Below are the code and all the weights of a small trained network. Each question names an input and a class and asks about switching units off, where a switched-off unit gives its printed mean instead of its output.

import numpy as np


def w(rows, s, z=0):
    codes = np.array(rows[::2]) - 128.0
    scale = np.full(codes.shape[1], s)
    scale[-1] = z or s
    return codes * scale


def norm(h):
    return h / np.sqrt((h * h).mean(-1, keepdims=True) + 1e-5)


def f(y):
    return y / 2 * (1 + np.tanh(0.7978845608 * (y + 0.044715 * y**3)))


def log_softmax(a):
    a = a - a.max(-1, keepdims=True)
    return a - np.log(np.exp(a).sum(-1, keepdims=True))


def net(x, mask):
    res = np.array(x, float).reshape(1, 7) / 4 @ E
    u = 0
    for l in range(4):
        y = f(norm(res) @ A[l][:, :-1].T + A[l][:, -1])
        res = res + np.where(mask[u : u + 3], y, B[l][:, -1]) @ B[l][:, :-1]
        u += 3
    return log_softmax(norm(res)[-1] @ U[:, :-1].T + U[:, -1])


A, B = {}, {}
E = w([
[95,214,234,155,186,146,116,227,213,208,28],'x0',
[123,214,75,125,55,189,67,199,135,50,121],'x1',
[33,111,92,150,94,106,85,107,26,179,29],'x2',
[77,69,126,175,172,26,20,161,174,58,143],'x3',
[156,66,96,63,200,162,188,177,113,40,4],'x4',
[124,127,131,128,125,127,133,135,124,125,127],'x5',
[47,204,135,162,149,128,177,20,166,35,95],'x6',
],0.0011)
A[0] = w([
[38,112,135,153,80,121,92,124,4,160,48,32],'0.n0',
[110,220,80,74,18,166,67,219,134,42,110,17],'0.n1',
[115,49,187,84,198,35,208,64,136,208,130,1],'0.n2',
],0.0027,0.00093)
B[0] = w([
[179,122,33,104,159,106,147,100,253,175,150,218],'0.n0',
[180,69,145,225,234,163,135,45,90,190,141,244],'0.n1',
[178,166,76,228,146,239,52,126,92,104,131,225],'0.n2',
],0.0039,0.0011)
A[1] = w([
[54,63,136,165,216,1,31,167,151,79,158,7],'1.n0',
[150,226,127,42,120,197,254,90,33,233,131,110],'1.n1',
[175,23,120,111,130,125,115,254,82,215,166,88],'1.n2',
],0.0026,0.0021)
B[1] = w([
[204,81,148,157,1,228,163,115,185,118,64,175],'1.n0',
[143,48,142,185,69,102,53,141,202,62,100,247],'1.n1',
[167,219,154,72,106,150,115,35,118,98,84,239],'1.n2',
],0.0041,0.0011)
A[2] = w([
[170,59,90,51,220,176,206,180,94,61,3,8],'2.n0',
[213,146,214,108,161,164,191,173,184,46,249,58],'2.n1',
[158,153,179,118,156,158,142,156,149,86,193,106],'2.n2',
],0.0026,0.0012)
B[2] = w([
[85,188,162,200,48,86,68,91,163,213,252,252],'2.n0',
[88,115,30,135,122,90,109,103,137,208,53,216],'2.n1',
[91,103,84,129,121,114,97,79,114,169,92,153],'2.n2',
],0.0039,0.0013)
A[3] = w([
[99,203,231,160,188,168,123,231,204,206,31,115],'3.n0',
[5,155,140,212,171,99,195,41,175,32,99,130],'3.n1',
[162,130,113,136,48,82,90,78,113,142,209,250],'3.n2',
],0.0022,0.0023)
B[3] = w([
[99,56,60,83,123,101,202,94,31,15,216,201],'3.n0',
[251,150,169,19,101,154,65,194,74,212,107,185],'3.n1',
[41,163,199,110,206,123,204,232,130,96,92,253],'3.n2',
],0.003)
U = w([
[159,55,169,187,37,159,121,145,216,72,77,255],'0',
[29,211,207,175,127,84,122,161,146,176,217,163],'1',
[181,113,104,241,218,202,99,80,53,147,148,81],'2',
[79,71,92,48,146,95,213,132,34,29,171,132],'3',
[107,126,10,82,154,72,133,108,209,215,61,46],'4',
[202,214,204,2,117,147,87,120,90,135,69,41],'5',
],0.0063,0.0011)

Each question gives the input, the list of numbers given to net, and the class t.
The units are the neurons (one row each of A and B). Each row of codes is followed by its name. A weight is (code - 128) times the scale printed after its matrix; where a second scale follows, it is the last column's (A, B and U).
mask holds one flag per neuron, layer by layer. A switched-off neuron (its flag False) gives its mean, the last column of its row in B, instead of its output. The means were averaged over made-up inputs and are rounded, as every weight is.
A unit's drop is (log p(t) with every unit on - log p(t) with that unit switched off) / (log p(t) with every unit on - log p(t) with every unit switched off).
The circuit of an input: a set's keep is (log p(t) with only the set's units on - log p(t) with every unit switched off) / (log p(t) with every unit on - log p(t) with every unit switched off). Starting from all 12 units, units are removed one at a time, each time the one whose removal leaves the highest keep (on an exact tie, the one counted first), for as long as the keep stays at least 0.8.
units of the circuit, in order: the units of the circuit, biggest drop first
top k neurons: the k neurons with the biggest drops, biggest first
top k neurons in layer l: the k neurons of layer l with the biggest drops, biggest first
input [4,5,6,-6,-5,6,-1], class 0: top 3 neurons : 1.n1, 0.n2, 2.n0
input [-6,-1,3,-4,-5,6,-6], class 3: units of the circuit, in order : 2.n0, 3.n2
input [7,-1,-5,1,-4,1,-6], class 3: top 4 neurons : 3.n0, 2.n0, 0.n0, 3.n1
input [-4,0,-3,6,-6,-6,-6], class 0: units of the circuit, in order : 1.n0
input [-1,-2,1,-7,-6,-8,8], class 5: units of the circuit, in order : 3.n1, 2.n0
input [-7,-1,-8,-7,-4,6,2], class 4: top 4 neurons : 2.n1, 3.n0, 1.n0, 2.n2
input [-6,4,5,-4,2,-8,7], class 5: units of the circuit, in order : 3.n1, 3.n0
input [-6,8,6,-8,-1,6,3], class 0: top 2 neurons : 1.n1, 0.n2
input [-4,-4,1,-5,7,-2,8], class 5: top 2 neurons : 3.n1, 1.n1
input [5,-7,-3,-3,0,-4,-6], class 2: top 2 neurons : 0.n2, 3.n1
input [-2,-3,2,1,5,-6,2], class 1: top 2 neurons : 2.n0, 0.n1
input [7,6,6,6,-5,0,-7], class 3: top 2 neurons : 3.n0, 2.n0
input [-5,-2,2,7,2,-6,-8], class 5: top 2 neurons : 1.n2, 1.n1
input [8,-7,-3,-6,-7,2,-1], class 3: units of the circuit, in order : 3.n0, 2.n0
input [2,4,-3,-6,1,-3,-6], class 0: units of the circuit, in order : 1.n1
input [-5,3,-5,6,3,-2,-1], class 0: top 3 neurons : 1.n0, 0.n0, 3.n0
input [6,-2,-2,-2,5,8,-1], class 3: top 3 neurons : 3.n0, 0.n0, 0.n1
input [-5,-8,-7,2,5,-2,5], class 2: top 2 neurons in layer 3 : 3.n0, 3.n1
input [0,-4,-5,1,5,1,7], class 5: top 2 neurons : 3.n1, 0.n0
input [-7,-7,4,4,5,2,8], class 5: top 3 neurons : 3.n1, 0.n1, 3.n0
input [-1,-6,-2,-1,-5,-5,3], class 2: units of the circuit, in order : 0.n2
input [7,-4,-7,4,-1,1,-5], class 3: top 3 neurons : 3.n0, 0.n0, 2.n0
input [-6,0,-1,5,7,-2,4], class 1: units of the circuit, in order : 2.n0, 1.n1, 3.n0
input [6,4,-1,-1,-5,-1,1], class 3: units of the circuit, in order : 3.n0, 2.n0
input [5,-7,7,6,8,1,0], class 1: top 4 neurons : 2.n0, 1.n1, 0.n1, 2.n1
input [-1,-6,3,-5,-4,-6,8], class 5: units of the circuit, in order : 3.n1, 2.n0
input [3,0,-6,-4,5,6,1], class 4: units of the circuit, in order : 2.n1
input [2,4,-6,1,-4,-7,6], class 4: units of the circuit, in order : 2.n1, 2.n0
input [-5,-3,-4,-7,-3,0,6], class 0: top 2 neurons in layer 1 : 1.n1, 1.n2
input [6,3,-7,3,-4,3,8], class 5: top 2 neurons in layer 3 : 3.n1, 3.n2
